Small tables with named rows and columns. After each table, cells are looked up by row and column.

far:
|  | dida | davu | fas | rega | gagurez | vud | tagamet | zedagut | zesis | birogeg |
|---|---|---|---|---|---|---|---|---|---|---|
| gilik | 50.1 | 38.1 | 76.9 | 54.1 | 46.5 | 10.3 | 54.1 | 63.2 | 11.9 | 25.1 |
| lus | 37.2 | 32.6 | 74.6 | 39.7 | 32.9 | 37.3 | 45.3 | 37.6 | 37.0 | 18.2 |
| gan | 41.2 | 25.5 | 76.6 | 50.0 | 43.3 | 38.6 | 47.3 | 40.8 | 40.0 | 19.6 |
| kef | 50.9 | 38.2 | 81.2 | 46.9 | 40.2 | 4.9 | 58.5 | 56.0 | 7.6 | 22.5 |

What is the fas of kef in far?
81.2
What is the fas of lus in far?
74.6
What is the dida of gilik in far?
50.1
What is the zesis of gilik in far?
11.9
What is the zesis of gan in far?
40.0
What is the rega of gilik in far?
54.1
What is the tagamet of kef in far?
58.5
What is the gagurez of gilik in far?
46.5
What is the birogeg of kef in far?
22.5
What is the rega of gan in far?
50.0
What is the tagamet of gan in far?
47.3
What is the davu of lus in far?
32.6
What is the davu of gan in far?
25.5

Table gobenu
cols = moti, popam, rike
pabiba: [93, 589, -71]
muzal: [374, -349, 547]
zositi: [248, 184, 18]
zefasod: [201, -136, 21]
tutek: [458, 802, 289]
mer: [561, -599, 152]
safo: [-53, 315, 434]
kamufut: [820, -149, 273]
lezeted: [686, -155, 554]
fon: [483, 33, -248]
gad: [-136, -525, 151]
gasi: [50, 23, 135]
dof: [155, 364, -21]

moti of fon: 483
rike of gad: 151
popam of gad: -525
moti of kamufut: 820
moti of gasi: 50
rike of dof: -21
moti of gad: -136
moti of muzal: 374
rike of fon: -248
Which row has the largest moti? kamufut

Table fomari
fields: bugi, ner, zif, bifepe, vure
kiditip: [7249, 6525, 6171, 5730, 5029]
beg: [6215, 5264, 6462, 5992, 4598]
gozos: [6713, 3417, 5460, 6409, 6523]
midamak: [7251, 7401, 5714, 6434, 5904]
baza: [6533, 4030, 5532, 6398, 6438]
mesired: [6789, 3516, 5462, 6494, 6421]
duf: [6694, 3322, 5356, 6255, 6556]
vum: [6574, 3416, 5315, 6560, 6461]
rufor: [7164, 5640, 6189, 5656, 5296]
budolum: [7181, 6305, 6199, 5605, 4995]
fosab: [7059, 7168, 5800, 6381, 6107]
dep: [7292, 7890, 5786, 6494, 5997]
kub: [6515, 1520, 5889, 6374, 7171]

What is the bugi of kiditip in fomari? 7249
What is the vure of duf in fomari? 6556
What is the ner of beg in fomari? 5264
What is the bugi of fosab in fomari? 7059
What is the bifepe of beg in fomari? 5992
What is the bugi of baza in fomari? 6533
What is the bugi of midamak in fomari? 7251
What is the zif of kub in fomari? 5889
What is the bugi of kub in fomari? 6515
What is the vure of vum in fomari? 6461
What is the zif of vum in fomari? 5315
What is the bifepe of kiditip in fomari? 5730
What is the vure of baza in fomari? 6438
What is the zif of mesired in fomari? 5462
What is the zif of fosab in fomari? 5800
What is the ner of dep in fomari? 7890

Table pevoz
|  | movum | safi | davafav | veba | toki | nuni | gefa | dapidu | sop |
|---|---|---|---|---|---|---|---|---|---|
| vobome | 2361 | 6513 | 7964 | 3443 | 851 | 4026 | 4492 | 5299 | 6057 |
| vuv | 8590 | 5764 | 6772 | 918 | 6373 | 3823 | 3902 | 8663 | 5403 |
| nabasu | 8180 | 5780 | 6098 | 1163 | 4395 | 7586 | 1911 | 3950 | 5633 |
| reduku | 9032 | 5687 | 6063 | 817 | 5387 | 6966 | 2209 | 5184 | 5513 |
| maluta | 8956 | 5719 | 6075 | 814 | 5361 | 7006 | 2191 | 5105 | 5487 |

What is the safi of reduku in pevoz? 5687
What is the dapidu of vobome in pevoz? 5299
What is the veba of nabasu in pevoz? 1163
What is the dapidu of reduku in pevoz? 5184
What is the gefa of maluta in pevoz? 2191
What is the toki of nabasu in pevoz? 4395
What is the movum of reduku in pevoz? 9032
Which row has the largest nuni? nabasu

ribibek
|  | saboki | vol | nimikaz |
|---|---|---|---|
| vozar | 241 | 27 | 32 |
| pezeler | 225 | 25 | 35 |
| fepu | 209 | 26 | 38 |

fepu, nimikaz -> 38
vozar, vol -> 27
fepu, vol -> 26
vozar, nimikaz -> 32
pezeler, vol -> 25
pezeler, nimikaz -> 35
pezeler, saboki -> 225
fepu, saboki -> 209
vozar, saboki -> 241
Row with the largest saboki: vozar

zudo =
columns: balibaf, zodumud, dob, babofo, kuno, muvo, tigi, folub
kanali: [78, 108, 127, 104, 98, 78, 86, 63]
dud: [230, 134, 59, 73, 43, 125, 97, 75]
baguma: [97, 93, 94, 67, 82, 109, 117, 105]
rivuf: [60, 68, 79, 84, 101, 96, 102, 123]
vef: [74, 95, 112, 79, 93, 95, 110, 92]
gizero: [71, 88, 98, 112, 106, 77, 75, 84]
danin: [84, 97, 113, 66, 85, 104, 122, 96]
zum: [100, 77, 65, 77, 86, 107, 104, 123]
kepave: [108, 95, 89, 65, 79, 111, 117, 106]

dob of kanali is 127
muvo of kanali is 78
muvo of dud is 125
zodumud of kanali is 108
folub of kepave is 106
dob of baguma is 94
zodumud of zum is 77
balibaf of kanali is 78
tigi of kanali is 86
babofo of vef is 79
dob of rivuf is 79
muvo of kepave is 111
babofo of kanali is 104
kuno of kanali is 98
tigi of danin is 122
muvo of danin is 104
dob of vef is 112

Table posesap
,kotuk,dabugep
murunez,115,150
lod,124,116
senip,74,206
tasuto,134,151
pip,66,223
kuni,155,95
zepudu,108,135
viv,134,135
rine,118,133
mun,112,147
dob,110,154
lem,163,64

kotuk of lem: 163
dabugep of lod: 116
kotuk of kuni: 155
dabugep of lem: 64
dabugep of kuni: 95
kotuk of pip: 66
kotuk of lod: 124
dabugep of murunez: 150
dabugep of rine: 133
dabugep of dob: 154
kotuk of senip: 74
dabugep of tasuto: 151
dabugep of pip: 223
dabugep of senip: 206

tivod:
         koz  lon  temad  dunovet  budoso  tikesim  nosamem  revadug  mos
gated    104  133     83       64     117       22      102      138   61
garum     67   64     70       72      61       69       50       67   96
betezut   43  120     43       72      40       35       68       57   67
zirafil   36   11     62       93      70       63       87      162  135
tesem    106  120     82       64      73      106       54       64   63
des       14    9     59       75     220      242       53      208  207
vazud     70  109     70      121      79       45       61       83   53
buva      35  127     29       47      82       85       55       86   77
tuburib   74   90     95      100      66       89       90      122   74
vorivud   86  111     63      105      68       77       43       97   57
viti      54   85    101       99       9      127       84      106   91

garum, koz => 67
gated, lon => 133
zirafil, budoso => 70
vorivud, dunovet => 105
tesem, temad => 82
betezut, tikesim => 35
tesem, mos => 63
tesem, revadug => 64
buva, mos => 77
tuburib, mos => 74
buva, koz => 35
gated, dunovet => 64
viti, dunovet => 99
des, revadug => 208
viti, lon => 85

